Here is a tiny trained network, its code and every weight. The questions are about switching its units off for an input and a class, where a switched-off unit gives its printed mean instead of its output.

import numpy as np


def w(rows, s, z=0):
    codes = np.array(rows[::2]) - 128.0
    scale = np.full(codes.shape[1], s)
    scale[-1] = z or s
    return codes * scale


def f(y):
    return np.maximum(y, 0)


def log_softmax(a):
    a = a - a.max(-1, keepdims=True)
    return a - np.log(np.exp(a).sum(-1, keepdims=True))


def net(x, mask):
    res = np.array(x, float).reshape(1, 7) / 4 @ E
    y = f(res @ A[0][:, :-1].T + A[0][:, -1])
    res = res + np.where(mask, y, B[0][:, -1]) @ B[0][:, :-1]
    return log_softmax(res[-1] @ U[:, :-1].T + U[:, -1])


A, B = {}, {}
E = w([
[59,105,134,162,115,133,107,111,159,70,196],'x0',
[94,114,108,112,120,23,112,173,61,148,157],'x1',
[132,157,85,182,159,128,218,115,64,94,192],'x2',
[145,157,1,153,88,130,160,125,157,202,118],'x3',
[104,78,86,158,112,161,151,164,125,51,126],'x4',
[144,250,156,70,79,115,160,152,145,159,162],'x5',
[56,167,98,168,88,170,180,184,180,115,146],'x6',
],0.0091)
A[0] = w([
[148,175,147,28,109,97,103,161,125,211,92,179],'n1',
[196,180,228,46,162,186,110,63,140,143,115,156],'n2',
[77,117,162,108,95,189,113,128,206,93,108,111],'n3',
[107,224,113,121,54,108,196,231,105,120,201,137],'n4',
[160,133,130,111,150,40,92,121,68,157,125,83],'n5',
[141,148,81,80,54,120,101,193,184,226,58,122],'n6',
[211,199,35,154,92,159,194,78,145,241,139,176],'n7',
[173,92,148,141,191,142,136,29,65,28,158,174],'n8',
[101,169,139,158,73,234,109,117,234,76,132,224],'n9',
[101,102,73,228,138,181,159,165,136,81,156,101],'n10',
[101,253,130,94,104,113,203,156,134,94,173,114],'n11',
[210,182,204,15,117,66,64,106,132,199,134,251],'n12',
],0.0072,0.0023)
B[0] = w([
[177,113,161,96,111,88,140,124,164,115,119,211],'n1',
[48,118,147,141,42,114,52,92,97,119,166,218],'n2',
[133,179,133,126,106,106,178,72,166,206,119,181],'n3',
[61,137,57,173,120,187,88,130,73,67,183,204],'n4',
[108,145,106,68,39,115,145,86,172,142,119,180],'n5',
[171,52,144,146,110,45,66,148,87,52,67,212],'n6',
[255,154,148,53,141,99,223,120,165,158,45,236],'n7',
[161,32,120,148,128,70,94,179,94,92,101,210],'n8',
[117,191,187,78,89,142,190,63,206,193,125,215],'n9',
[103,163,124,93,62,79,124,69,192,159,70,193],'n10',
[58,88,85,158,122,170,76,134,75,88,141,192],'n11',
[90,109,167,59,67,38,102,74,170,141,117,249],'n12',
],0.0082,0.012)
U = w([
[124,149,193,164,211,159,120,138,116,181,175,61],'0',
[176,157,146,32,82,100,175,97,203,188,60,194],'1',
[99,219,82,161,132,213,204,115,140,170,166,2],'2',
[52,109,92,166,83,137,48,127,76,74,168,225],'3',
[254,92,101,168,193,157,117,208,60,58,63,71],'4',
],0.0079,0.0025)

Each question gives the input, the list of numbers given to net, and the class t.
The units are the neurons (one row each of A and B). Each row of codes is followed by its name. A weight is (code - 128) times the scale printed after its matrix; where a second scale follows, it is the last column's (A, B and U).
mask holds one flag per neuron, in row order. A switched-off neuron (its flag False) gives its mean, the last column of its row in B, instead of its output. The means were averaged over made-up inputs and are rounded, as every weight is.
A unit's drop is (log p(t) with every unit on - log p(t) with that unit switched off) / (log p(t) with every unit on - log p(t) with every unit switched off).
The circuit of an input: a set's keep is (log p(t) with only the set's units on - log p(t) with every unit switched off) / (log p(t) with every unit on - log p(t) with every unit switched off). Starting from all 12 units, units are removed one at a time, each time the one whose removal leaves the highest keep (on an exact tie, the one counted first), for as long as the keep stays at least 0.8.
units of the circuit, in order: the units of the circuit, biggest drop first
unit that matters most: the unit with the biggest drop
k most important neurons: the k neurons with the biggest drops, biggest first
drop when u is switched off: that unit's drop, to one decimal
input [3,-8,-3,-2,-2,-7,-6], class 3: 2 most important neurons	[n7; n2]
input [-8,-8,0,-7,8,-2,-6], class 4: units of the circuit, in order	[n8]
input [-1,-6,6,-2,-7,-2,7], class 2: units of the circuit, in order	[n12; n6]
input [-8,6,3,-6,-2,-6,2], class 4: units of the circuit, in order	[n9; n12]
input [-8,8,-1,-5,-7,2,8], class 3: 2 most important neurons	[n4; n7]
input [0,-6,4,0,7,4,-8], class 4: units of the circuit, in order	[n12; n8]
input [-1,-5,4,-6,4,7,5], class 2: 2 most important neurons	[n9; n6]
input [8,4,-4,2,8,6,2], class 3: 3 most important neurons	[n4; n7; n11]
input [6,0,8,6,5,8,-4], class 2: 3 most important neurons	[n7; n6; n2]
input [-6,6,8,-3,4,-2,-4], class 4: 2 most important neurons	[n2; n12]
input [6,-2,6,-8,5,-1,-4], class 4: 3 most important neurons	[n8; n2; n12]
input [4,1,-3,-8,-2,-4,4], class 0: 2 most important neurons	[n7; n12]
input [-1,2,4,0,2,5,7], class 3: 3 most important neurons	[n11; n4; n3]
input [-1,8,1,6,6,2,5], class 3: units of the circuit, in order	[n4]
input [1,1,-5,-3,6,-6,-6], class 4: 2 most important neurons	[n2; n12]
input [6,0,-1,-3,-5,0,-3], class 3: 2 most important neurons	[n7; n9]
input [-1,2,5,2,5,-5,-7], class 4: drop when n2 is switched off	0.3
input [7,-2,3,-1,-3,-8,8], class 1: drop when n10 is switched off	0.4
input [-3,0,3,-4,-1,-2,8], class 2: drop when n6 is switched off	0.2
input [8,-7,-1,-3,-8,-5,-4], class 3: drop when n7 is switched off	0.9
input [-3,8,-7,3,8,8,0], class 3: unit that matters most	n4
